Small tables with named rows and columns. After each table, cells are looked up by row and column.

tegut:
|  | nutusi | gari | fopep | mobo | lefufub | mogis | loba | sog | kub |
|---|---|---|---|---|---|---|---|---|---|
| dig | 520 | 579 | 435 | 716 | 591 | 591 | 554 | 554 | 556 |
| nanomo | 479 | 573 | 451 | 585 | 440 | 670 | 577 | 825 | 523 |
| zegolug | 448 | 595 | 409 | 827 | 745 | 605 | 99 | 385 | 514 |
| nisapet | 320 | 637 | 502 | 663 | 713 | 544 | 556 | 554 | 538 |

gari of nanomo: 573
fopep of nanomo: 451
gari of zegolug: 595
sog of nisapet: 554
fopep of dig: 435
lefufub of dig: 591
Row with the largest mogis: nanomo

zubabop:
columns: fen, lil, tir, nik, nozusu
fep: [52, 122, 136, 124, 145]
tus: [120, 144, 194, 109, 126]
bebupaf: [152, 77, 24, 128, 76]
tibo: [71, 152, 210, 129, 152]
mepu: [156, 135, 173, 117, 104]
vug: [213, 71, 8, 137, 47]
fasos: [54, 100, 80, 123, 135]
fef: [48, 122, 136, 104, 150]
lagami: [112, 154, 214, 130, 133]

nozusu of tibo is 152
tir of mepu is 173
tir of tibo is 210
nozusu of lagami is 133
lil of bebupaf is 77
fen of vug is 213
tir of tus is 194
lil of fasos is 100
nozusu of bebupaf is 76
nik of mepu is 117
nozusu of tus is 126
fen of fep is 52
nik of tibo is 129
nozusu of fef is 150
tir of fep is 136
fen of bebupaf is 152
lil of fep is 122
nik of fasos is 123
tir of fasos is 80
nozusu of vug is 47

lun:
       kanumos  deruba  kupil  bedakot  pelir  lafovu   fidu  tepefo
rup       0.22    0.06   0.41     0.14  -0.39   -0.28  -0.40    0.43
dupi      0.42    0.11   0.51     0.27  -0.30   -0.18  -0.61    0.30
getal     0.42    0.10   0.56     0.27  -0.37   -0.24  -0.63    0.40
rugis    -0.75   -0.20  -0.62    -0.49  -0.09   -0.16   0.83    0.10
serol     0.42    0.11   0.58     0.28  -0.39   -0.25  -0.63    0.42
vum       0.20    0.05   0.37     0.13  -0.36   -0.26  -0.36    0.39

pelir of getal: -0.37
kanumos of rup: 0.22
bedakot of dupi: 0.27
kupil of rup: 0.41
fidu of getal: -0.63
deruba of dupi: 0.11
bedakot of serol: 0.28
kupil of serol: 0.58
pelir of serol: -0.39

ramusak.tsv
	zul	fozofo	benopu	kedo	zem
kib	6846	3754	8138	2821	3023
koz	6325	4206	7097	3352	3713
rir	2968	6789	2349	9037	5847
simi	5898	4667	6198	3650	4370
telo	6520	4041	7527	3081	3436

What is the fozofo of telo in ramusak?
4041
What is the benopu of simi in ramusak?
6198
What is the zem of koz in ramusak?
3713
What is the zem of rir in ramusak?
5847
What is the kedo of rir in ramusak?
9037
What is the fozofo of rir in ramusak?
6789
What is the zul of kib in ramusak?
6846
What is the kedo of kib in ramusak?
2821
Which row has the largest zul? kib

zevimu =
	zikana	febu	natad	motato	ziv	ronime	kubozaf	beb
masinut	37.61	29.95	78.49	56.37	49.95	63.46	24.33	43.40
gug	46.05	54.71	53.28	50.89	32.01	68.63	32.92	63.02
kivazu	54.21	24.48	68.83	43.45	33.75	55.60	54.91	39.03
tegap	26.47	44.63	38.53	63.80	53.53	54.50	43.73	50.90
gog	33.83	60.10	82.27	27.85	38.28	35.20	50.77	35.74
vepiza	41.24	60.24	80.57	65.62	64.15	65.47	25.98	33.03

ronime of masinut = 63.46
natad of tegap = 38.53
kubozaf of gug = 32.92
motato of vepiza = 65.62
beb of masinut = 43.40
motato of masinut = 56.37
kubozaf of tegap = 43.73

Table ruz
,vap,fugol,sofon,giz,tebis
fiz,-0.4,-0.8,-0.3,-0.3,-0.6
zon,-0.4,-0.9,-0.3,-0.4,-0.7
gurarav,-0.1,-0.1,-0.5,-0.1,-0.3
marufu,-0.2,-0.6,-0.5,-0.2,-0.5
dapibug,-0.2,-0.4,-0.1,-0.4,-0.4
potira,-0.4,-0.8,-0.3,-0.4,-0.7
tanavug,0.2,0.6,-0.1,0.2,0.3
ganu,-0.4,-0.7,-0.5,-0.4,-0.6
denodo,0.3,0.9,0.2,0.2,0.6
tifadis,0.2,0.7,0.0,0.2,0.4

marufu, tebis => -0.5
gurarav, giz => -0.1
fiz, fugol => -0.8
fiz, sofon => -0.3
gurarav, sofon => -0.5
potira, tebis => -0.7
dapibug, giz => -0.4
tifadis, tebis => 0.4
dapibug, vap => -0.2
potira, giz => -0.4
marufu, giz => -0.2
tanavug, sofon => -0.1
dapibug, sofon => -0.1
fiz, tebis => -0.6
marufu, fugol => -0.6
denodo, fugol => 0.9
ganu, vap => -0.4
gurarav, vap => -0.1
Row with the largest fugol: denodo

parami
        fafesuk      dud      taf   bibimu      zir
pud      -7.502   78.877  -43.746  -58.024  -43.746
tizam   -58.477  -48.482   48.889   13.872   48.889
mokite  -57.568  -39.876   65.630    4.958   65.630
tiz     -29.687   71.895  -20.493  -60.969  -20.493
dipa    -24.484   79.666  -25.222  -59.844  -25.222

What is the dud of pud in parami? 78.877
What is the zir of dipa in parami? -25.222
What is the taf of tizam in parami? 48.889
What is the fafesuk of dipa in parami? -24.484
What is the dud of dipa in parami? 79.666
What is the dud of tiz in parami? 71.895
What is the bibimu of pud in parami? -58.024
What is the zir of tizam in parami? 48.889
What is the bibimu of dipa in parami? -59.844
What is the bibimu of tiz in parami? -60.969
What is the bibimu of tizam in parami? 13.872
What is the zir of pud in parami? -43.746
What is the fafesuk of pud in parami? -7.502
What is the zir of tiz in parami? -20.493
What is the fafesuk of tiz in parami? -29.687
What is the taf of tiz in parami? -20.493

riler
fields: ruvefa, timi, zometok
pubo: [96, 17, 130]
fus: [117, 120, 95]
loz: [135, 126, 93]
fop: [132, 113, 97]
gid: [115, 111, 98]
ritof: [165, 239, 53]
foz: [114, 62, 115]
laz: [128, 104, 100]

zometok of pubo: 130
timi of foz: 62
zometok of gid: 98
ruvefa of loz: 135
ruvefa of gid: 115
timi of pubo: 17
timi of fus: 120
timi of fop: 113

sezezes:
         fikifi  muned
tefaf     0.170  0.478
figiro    0.780  0.027
mip       0.565  0.755
mon       0.149  0.631
kevu      0.525  0.513
bamo      0.841  0.352
topelor   0.204  0.605
dupelu    0.488  0.284
pezazop   0.112  0.490
loturu    0.066  0.615
nir       0.759  0.764
rana      0.638  0.157

fikifi of kevu: 0.525
muned of topelor: 0.605
muned of figiro: 0.027
fikifi of topelor: 0.204
fikifi of pezazop: 0.112
fikifi of dupelu: 0.488
muned of loturu: 0.615
muned of tefaf: 0.478
fikifi of mip: 0.565
muned of bamo: 0.352
fikifi of rana: 0.638
muned of dupelu: 0.284
fikifi of bamo: 0.841
fikifi of nir: 0.759
muned of nir: 0.764
muned of kevu: 0.513
muned of rana: 0.157
fikifi of mon: 0.149
fikifi of loturu: 0.066

zasume =
columns: zad, pinama, raz, sikoze, kateriz, menamol, kuz, reporor
mov: [965, -3733, 560, -1851, -2578, -409, -340, -2718]
gepir: [-645, -4054, -1059, -1560, 209, 33, -2537, 1313]
bezes: [892, -3539, 6138, -1133, -3609, -7848, -2464, 228]
fomeboz: [-2682, 1044, -3051, -1422, 2339, -1119, -2958, 3055]
zago: [-131, -61, -3478, -2964, 436, -2423, -4533, 4826]
vobaz: [6729, -1377, 7392, 845, -8824, -4938, 496, -4801]
kasuba: [970, -1898, -4560, -3033, 646, -2921, -6952, 6784]
fesidig: [-1256, -1745, 52, -2525, -43, 1009, -1921, 830]
mevev: [1291, -3884, 5860, -1476, -3415, -7065, -3141, 1500]
tal: [1602, -2248, 5821, -331, -2903, -6549, -3789, 3120]

bezes, zad: 892
kasuba, sikoze: -3033
zago, menamol: -2423
bezes, menamol: -7848
fesidig, menamol: 1009
gepir, kateriz: 209
kasuba, pinama: -1898
mevev, pinama: -3884
zago, kateriz: 436
zago, kuz: -4533
zago, raz: -3478
mov, kuz: -340
vobaz, kuz: 496
tal, raz: 5821
fomeboz, pinama: 1044
bezes, raz: 6138
Row with the largest raz: vobaz

gek.tsv
	das	tozuvo	meru	bino	benumem	zipagar	lemolus	liduvad
zanis	117	125	141	126	116	113	100	150
foliro	92	142	172	151	162	168	86	141
gulin	158	86	150	101	139	145	171	76
dur	75	132	141	136	180	178	80	115
vun	152	143	179	114	38	106	168	138
rekod	171	157	92	148	82	87	176	161
fogesuz	130	94	125	71	108	118	127	87
kop	132	85	146	74	86	113	143	76
vefo	160	94	98	133	218	168	164	97
dogale	152	111	117	132	153	143	171	100

What is the liduvad of fogesuz in gek? 87
What is the das of kop in gek? 132
What is the zipagar of gulin in gek? 145
What is the lemolus of dur in gek? 80
What is the bino of fogesuz in gek? 71
What is the benumem of foliro in gek? 162
What is the meru of dogale in gek? 117

vapur =
	fekudor	von	mun	denoze
menafa	0.374	0.426	0.372	0.485
nesup	0.761	0.664	0.378	0.548
nitagi	0.883	0.780	0.190	0.370
kurisu	0.011	0.337	0.671	0.747
tovu	0.560	0.335	0.386	0.122
ginudu	0.920	0.652	0.216	0.106
nikav	0.678	0.694	0.251	0.450
guka	0.588	0.495	0.321	0.258
bife	0.222	0.291	0.379	0.401

mun of ginudu is 0.216
mun of tovu is 0.386
fekudor of nikav is 0.678
denoze of bife is 0.401
denoze of guka is 0.258
denoze of kurisu is 0.747
fekudor of kurisu is 0.011
mun of kurisu is 0.671
fekudor of tovu is 0.560
von of guka is 0.495
denoze of nikav is 0.450
denoze of nitagi is 0.370
von of nitagi is 0.780
mun of nesup is 0.378
von of nikav is 0.694
von of bife is 0.291
von of tovu is 0.335
mun of nikav is 0.251
denoze of menafa is 0.485
Row with the largest fekudor: ginudu

